Every row comes from one small tree of marks. Brackets hold a mark, then the marks that hang from it, in alphabetical order. Every link used is in the known rows. Which tree was each row made from?
Known rows:
{T {D X} V}: |  303 |  487 |    2 | -280 | -769 |   94 |  103 |  -96 |  365 | -190 |  210 |  364 |   74 | -355 |   89 |  550 |  229 |  492 |
{A {V {D X}} Y}: |  398 | -191 |  320 |    9 |  121 |  225 |   48 |  -38 | -277 |  -26 |   68 |   83 |  315 |   46 |  383 |  115 | -135 | -445 |
{D T {X Y}}: | -213 |  175 | -654 |   43 | -591 |   25 | -101 |  438 |   -1 |  -92 | -120 |    5 | -342 |  146 |   -6 |  -15 |   67 | -178 |
{X {A V} T Y}: |  232 | -497 | -233 |  510 |  690 | -231 |  585 |  250 | -239 |  -91 |   86 |   66 |   47 |  845 | -715 | -394 | -774 | -368 |
{T {V {D X}}}: |   83 |  392 |  347 |    9 | -823 |  185 | -229 | -115 |  139 |   15 |  -72 |  248 |  -77 | -197 |   83 |  569 |  139 |  222 |
{V {D T} Y}: | -510 | -115 |  177 | -236 | -384 | -178 | -272 | -271 |    6 |  379 |  -95 | -308 |  -36 | -315 |  415 | -120 |   62 | -292 |
{Y {X {A V} T}}: |  259 |    3 |  144 |  483 |  472 |  -76 | -134 |  373 |    3 | -126 | -143 |  250 |  177 |  728 | -835 | -353 |  -16 |  288 |
{D {X {A V Y}}}: |  454 | -398 | -182 |  161 |  516 |  251 |  364 |   74 | -416 | -497 |  -85 |    8 |  181 |  378 |  -11 |  -61 |  -79 | -480 |
{Y X}: |   24 |  543 |  374 |  128 | -403 |   51 | -339 |   -3 |  177 |  155 |  -88 | -193 |    5 |  -51 | -380 |  -36 |  179 |   -3 |
{T {V D Y}}: |  -73 |   12 |  624 | -148 | -246 |  -19 |   18 | -512 | -231 |  288 |  155 | -260 |  165 | -456 |  198 |  344 | -310 | -295 |
{A {V {D T X} Y}}: |  -33 | -142 |  -25 | -184 | -364 |   10 | -312 |  141 | -307 |   59 | -185 |   96 |  110 |   53 |  509 |   75 |  198 | -149 |
{T {D {X A}} V}: |  261 |  219 | -255 | -170 | -288 |  130 |  299 | -131 |  358 | -377 |   39 |  310 | -108 | -246 |   -6 |  466 |  238 |  629 |
{X {T D V}}: |  150 |  195 |  154 |  -77 | -330 | -200 |  260 |  -32 |  534 |   52 |  441 |  473 |  307 |   12 | -399 |   70 | -152 |  393 |
{D T}: | -124 |   72 | -187 |   35 | -674 |  -59 | -215 |  111 |  280 |  -27 | -185 |   10 |  -16 |  186 | -227 | -170 |  151 | -378 |
{T {D {X A}} {V Y}}: |   81 |   68 | -167 | -412 |  -26 |   29 |  337 | -381 |  -55 | -191 |  115 |  -50 | -108 | -551 |  278 |  409 |  166 |  432 |
{A {V D} Y}: |  390 | -386 |  518 |   77 |  375 |   28 |  196 | -237 | -188 |   78 |  236 | -103 |  494 |   63 |  211 |  -74 | -555 | -783 |

Write each row's tree:
|  -75 |  129 |  559 |  -41 |  381 |   25 | -237 | -331 |  -90 |  169 |  -22 | -348 |  -89 | -470 |  118 |  352 | -105 |  369 |  {T {V D {Y {X A}}}}
| -479 |  -75 |   58 |  -94 |  240 | -121 | -540 |  -67 |  150 |  299 | -318 | -432 | -300 | -276 |  326 |  -94 |  310 |  349 |  {V {D T} {Y {X A}}}
| -256 | -280 | -287 |  431 |  396 | -207 |  407 |   23 |   -7 |  108 |   21 | -137 | -243 |  528 | -622 | -462 | -479 | -229 |  {X A T Y}
|  -38 |  238 |  298 |  166 |  443 |  -63 | -254 |  253 |  123 |  197 |  219 |  -78 |  209 |  129 | -385 | -425 |    7 |  -98 |  {A {Y {X T}}}
| -220 |  293 |   10 |    8 | -252 |   51 |  -59 |   99 | -313 |   93 |   94 |  178 |  -18 |  120 | -281 |   61 |  165 |  111 |  {D {X {T {V Y}}}}
|   32 | -339 | -543 |  -36 |   67 |   59 |   -4 |  226 | -441 | -361 | -340 |   -5 |  -88 |  339 |  116 |  -57 |  213 | -194 |  {D T {X {A {V Y}}}}
|  214 | -245 | -108 |  -64 |   30 |  152 | -170 |  343 |  -81 | -235 |  -66 |  248 |  229 |  182 |  505 |   60 |   69 | -332 |  {A {V {D T X}} Y}
|  556 | -375 | -242 | -189 |  579 |  127 |  549 | -110 |  -55 | -414 |  173 |  149 |  279 |   -7 |  295 |   26 |  -45 |  -37 |  {T {D {X {A V Y}}}}
| -212 | -126 | -916 |  128 | -156 |    6 |   52 |  326 |   24 | -285 | -312 |  -46 | -534 |  284 |  -36 |  -99 |   68 |  -45 |  {D T {X A Y}}
|  -87 |  -18 | -447 |  231 |    2 |   85 |  291 |   -6 | -186 | -116 | -226 | -230 | -534 |  121 | -186 |  -17 | -120 | -173 |  {D {X A Y}}
|  285 |  -89 |  230 |  -33 |  402 |   38 | -401 |  447 |   97 |  -47 |   74 |   76 |  362 |   47 |  287 |  -53 | -116 | -202 |  {A {V {D T}} {Y X}}
|  -88 | -248 |   51 |   44 |  278 |  198 |   47 | -337 |  -36 |   13 | -216 | -194 | -219 | -233 |  434 |  -49 |  159 | -129 |  {V {D {X {A Y}}}}
| -216 |   32 | -199 |  135 |  158 |   34 |  123 |   24 | -336 |  -97 | -104 |  100 | -154 |  221 | -344 |   13 |  164 |  262 |  {D {X A {T {V Y}}}}
| -332 |  146 |  381 | -220 | -522 |   74 | -233 | -410 | -237 |  387 | -153 | -312 | -204 | -422 |  497 |   95 |  273 |  -79 |  {V {D X} Y}
|  -61 |  196 |   37 |   84 |  271 | -245 |  -28 |   56 |  619 |  144 |   45 |  169 |  -43 |   15 | -400 | -312 |  301 |  885 |  {Y {X A {T D}}}
| -267 |  125 |   78 | -162 |  602 | -314 |   24 | -137 |  249 |  325 |  133 | -140 |  -65 | -237 | -113 | -370 |  230 |  726 |  {V {Y {X A {T D}}}}
| -474 |   95 |  -86 | -273 | -585 |   22 | -402 |  -83 |  -32 |  268 | -232 |  -95 | -265 | -322 |  630 |   11 |  461 |   40 |  {V {D T X} Y}
|  271 |  348 |  275 | -218 |  492 |  -87 |   16 |  226 |  476 |   34 |  623 |  315 |  420 | -264 | -158 |   14 | -163 |  494 |  {A {Y {X {T D V}}}}
|   18 |  272 |   23 |   79 | -418 |  140 |   36 |   29 |  -92 |   43 |  126 |   88 | -203 | -281 |  115 |  554 | -358 |   65 |  {T {V {D {X Y}}}}
| -204 |   65 |  -71 | -213 | -388 |  -49 |  -85 |   27 | -120 |  -79 |  129 |  -89 |  186 | -130 |  -47 |  139 | -103 | -352 |  {D {T {V Y}}}
| -117 | -368 |  -80 |  288 |  733 | -115 |  324 |  -66 |   10 |  -25 |   36 | -141 |   81 |  380 | -393 | -580 | -198 | -434 |  {X {A Y} T}
